Below is a small trained network, with its code and all its weights. Each question gives an input and a target symbol and asks what happens when units are switched off, that is, made to give their printed mean instead of their output.

import numpy as np


def w(rows, s, z=0):
    codes = np.array(rows[::2]) - 128.0
    scale = np.full(codes.shape[1], s)
    scale[-1] = z or s
    return codes * scale


def norm(h):
    return h / np.sqrt((h * h).mean(-1, keepdims=True) + 1e-5)


def f(y):
    return y / 2 * (1 + np.tanh(0.7978845608 * (y + 0.044715 * y**3)))


def softmax(a):
    e = np.exp(a - a.max(-1, keepdims=True))
    return e / e.sum(-1, keepdims=True)


def log_softmax(a):
    a = a - a.max(-1, keepdims=True)
    return a - np.log(np.exp(a).sum(-1, keepdims=True))


def net(x, mask):
    ids = ['αβγεζηθλμξπστφψω'.index(c) for c in x.split()]
    T = len(ids)
    res = E[ids] + P[:T]
    r = norm(res)
    for j in range(2):
        rows = slice(3 * j, 3 * j + 3)
        q, k, v = (r @ M[0][rows].T for M in (Q, K, V))
        z = softmax(np.where(np.tri(T) > 0, q @ k.T / 3**0.5, -1e9)) @ v
        o = O[0][rows]
        res = res + np.where(mask[j], z, o[:, -1]) @ o[:, :-1]
    y = f(norm(res) @ A[0][:, :-1].T + A[0][:, -1])
    res = res + np.where(mask[2:6], y, B[0][:, -1]) @ B[0][:, :-1]
    return log_softmax(norm(res)[-1] @ U[:, :-1].T + U[:, -1])


Q, K, V, O, A, B = {}, {}, {}, {}, {}, {}
E = w([
[173,109,96,93,85,167,154,164],'α',
[95,142,46,96,119,28,110,168],'β',
[117,14,119,141,88,118,90,71],'γ',
[99,90,198,145,133,150,235,136],'ε',
[114,73,125,57,98,126,129,110],'ζ',
[156,85,90,64,111,172,136,167],'η',
[167,117,75,72,131,125,79,43],'θ',
[199,168,85,164,105,202,95,192],'λ',
[180,112,214,124,102,108,77,184],'μ',
[253,137,166,212,181,53,150,71],'ξ',
[73,188,107,68,181,127,205,136],'π',
[167,73,81,82,81,128,177,151],'σ',
[134,134,137,85,72,125,122,88],'τ',
[158,106,125,81,49,94,168,95],'φ',
[108,91,107,68,103,167,107,130],'ψ',
[85,146,35,200,86,144,197,157],'ω',
],0.014)
P = w([
[172,128,128,59,2,172,176,151],'0',
[174,128,126,80,34,168,161,154],'1',
[159,133,130,95,57,166,149,155],'2',
[158,136,129,113,74,164,145,157],'3',
[153,133,132,124,92,159,136,154],'4',
[149,140,133,138,107,152,134,150],'5',
[135,130,127,149,99,144,126,145],'6',
],0.0072)
Q[0] = w([
[51,157,187,183,255,163,132,87],'H1',
[116,139,118,106,111,121,161,144],'H1',
[177,110,92,100,51,134,136,120],'H1',
[107,141,112,113,124,124,158,145],'H2',
[129,139,104,96,133,111,140,117],'H2',
[187,86,94,73,5,179,175,126],'H2',
],0.017)
K[0] = w([
[128,114,112,54,42,165,164,146],'H1',
[88,111,113,139,181,121,146,145],'H1',
[124,137,124,198,213,124,102,90],'H1',
[100,137,101,147,165,130,160,140],'H2',
[100,147,93,113,176,93,131,112],'H2',
[120,138,142,223,246,103,85,99],'H2',
],0.013)
V[0] = w([
[99,164,11,173,133,86,162,130],'H1',
[127,121,101,163,91,48,44,203],'H1',
[151,128,86,164,116,191,80,47],'H1',
[140,201,105,120,108,107,159,178],'H2',
[93,173,168,191,110,169,102,187],'H2',
[157,183,110,77,161,138,75,97],'H2',
],0.011)
O[0] = w([
[91,107,14,138,153,198,142,174,189],'H1',
[174,48,66,58,106,70,76,172,167],'H1',
[174,207,62,132,25,205,112,54,107],'H1',
[88,191,142,193,192,137,41,208,235],'H2',
[156,136,179,143,13,151,130,166,2],'H2',
[133,214,87,2,182,140,81,106,121],'H2',
],0.008,0.0057)
A[0] = w([
[137,140,119,71,128,152,65,28,17],'N1',
[184,193,137,117,112,49,114,67,188],'N2',
[96,170,84,213,178,221,193,253,3],'N3',
[183,114,212,188,171,79,219,102,71],'N4',
],0.006,0.0022)
B[0] = w([
[14,49,97,132,139,142,170,195,202],'N1',
[118,141,31,227,132,47,73,193,199],'N2',
[144,221,116,97,147,3,210,55,254],'N3',
[167,160,93,208,193,236,20,70,193],'N4',
],0.0069,0.0035)
U = w([
[198,134,202,23,165,193,174,168,136],'α',
[40,203,145,137,60,18,51,111,97],'β',
[69,49,207,78,202,87,67,17,99],'γ',
[193,189,179,90,123,72,190,116,158],'ε',
[2,104,178,62,60,132,164,136,118],'ζ',
[135,183,53,32,160,207,116,38,101],'η',
[124,42,70,93,202,73,58,207,128],'θ',
[240,90,103,125,230,97,254,116,15],'λ',
[164,161,143,132,32,227,21,192,166],'μ',
[216,119,99,215,187,128,65,94,126],'ξ',
[182,127,224,87,82,10,88,155,196],'π',
[223,36,104,108,47,106,188,49,110],'σ',
[54,143,60,212,68,160,209,191,92],'τ',
[129,130,127,132,112,61,126,113,74],'φ',
[82,80,220,199,125,236,158,151,254],'ψ',
[41,220,180,109,208,102,201,139,124],'ω',
],0.0075,0.0042)

Each question gives the input, a string of symbols that net reads in full, and the target symbol t.
The units are the heads (3 rows each of Q, K, V and O) and the neurons (one row each of A and B). Each row of codes is followed by its name. A weight is (code - 128) times the scale printed after its matrix; where a second scale follows, it is the last column's (O, A, B and U).
mask holds one flag per unit, heads first, then neurons. A switched-off unit (its flag False) gives its mean, the last column of its rows in O or B, instead of its output. The means were averaged over made-up inputs and are rounded, as every weight is.
A unit's drop is (log p(t) with every unit on - log p(t) with that unit switched off) / (log p(t) with every unit on - log p(t) with every unit switched off).
The circuit of an input: a set's keep is (log p(t) with only the set's units on - log p(t) with every unit switched off) / (log p(t) with every unit on - log p(t) with every unit switched off). Starting from all 6 units, units are removed one at a time, each time the one whose removal leaves the highest keep (on an exact tie, the one counted first), for as long as the keep stays at least 0.8.
circuit, biggest first: the units of the circuit, biggest drop first
k most important neurons: the k neurons with the biggest drops, biggest first
which heads matter: for each layer, one digit per head in row order, 1 if its drop is at least 0.15 and else 0, layers parted by /
drop of u: that unit's drop, to one decimal
input ζ η α, target ε: which heads matter	10
input μ ζ ζ λ ζ η, target μ: circuit, biggest first	[H2]
input σ ω σ, target τ: which heads matter	11
input ζ λ ζ, target μ: which heads matter	01
input ω μ β θ γ π σ, target ω: which heads matter	10
input σ ε λ α γ ζ, target σ: which heads matter	01
input ζ β ζ ψ φ β μ, target π: which heads matter	11
input σ σ φ ζ τ, target β: which heads matter	10
input θ σ β ζ ε π η, target ω: circuit, biggest first	[H1; N3]
input ζ φ ξ ζ ζ, target ζ: circuit, biggest first	[H1; N1]
input π θ ε ζ ω ζ τ, target τ: circuit, biggest first	[H1; H2]
input β ε ζ ζ, target ψ: circuit, biggest first	[H2; H1]
input ζ τ φ, target ξ: 3 most important neurons	[N4; N2; N3]
input α π γ η, target σ: circuit, biggest first	[H2]
input α π θ ζ ζ τ σ, target η: drop of H2	0.4
input ζ θ σ, target η: drop of H2	0.5
input γ σ η θ α η, target η: drop of N1	0.0
input φ ω γ σ ζ τ, target σ: drop of H2	0.7
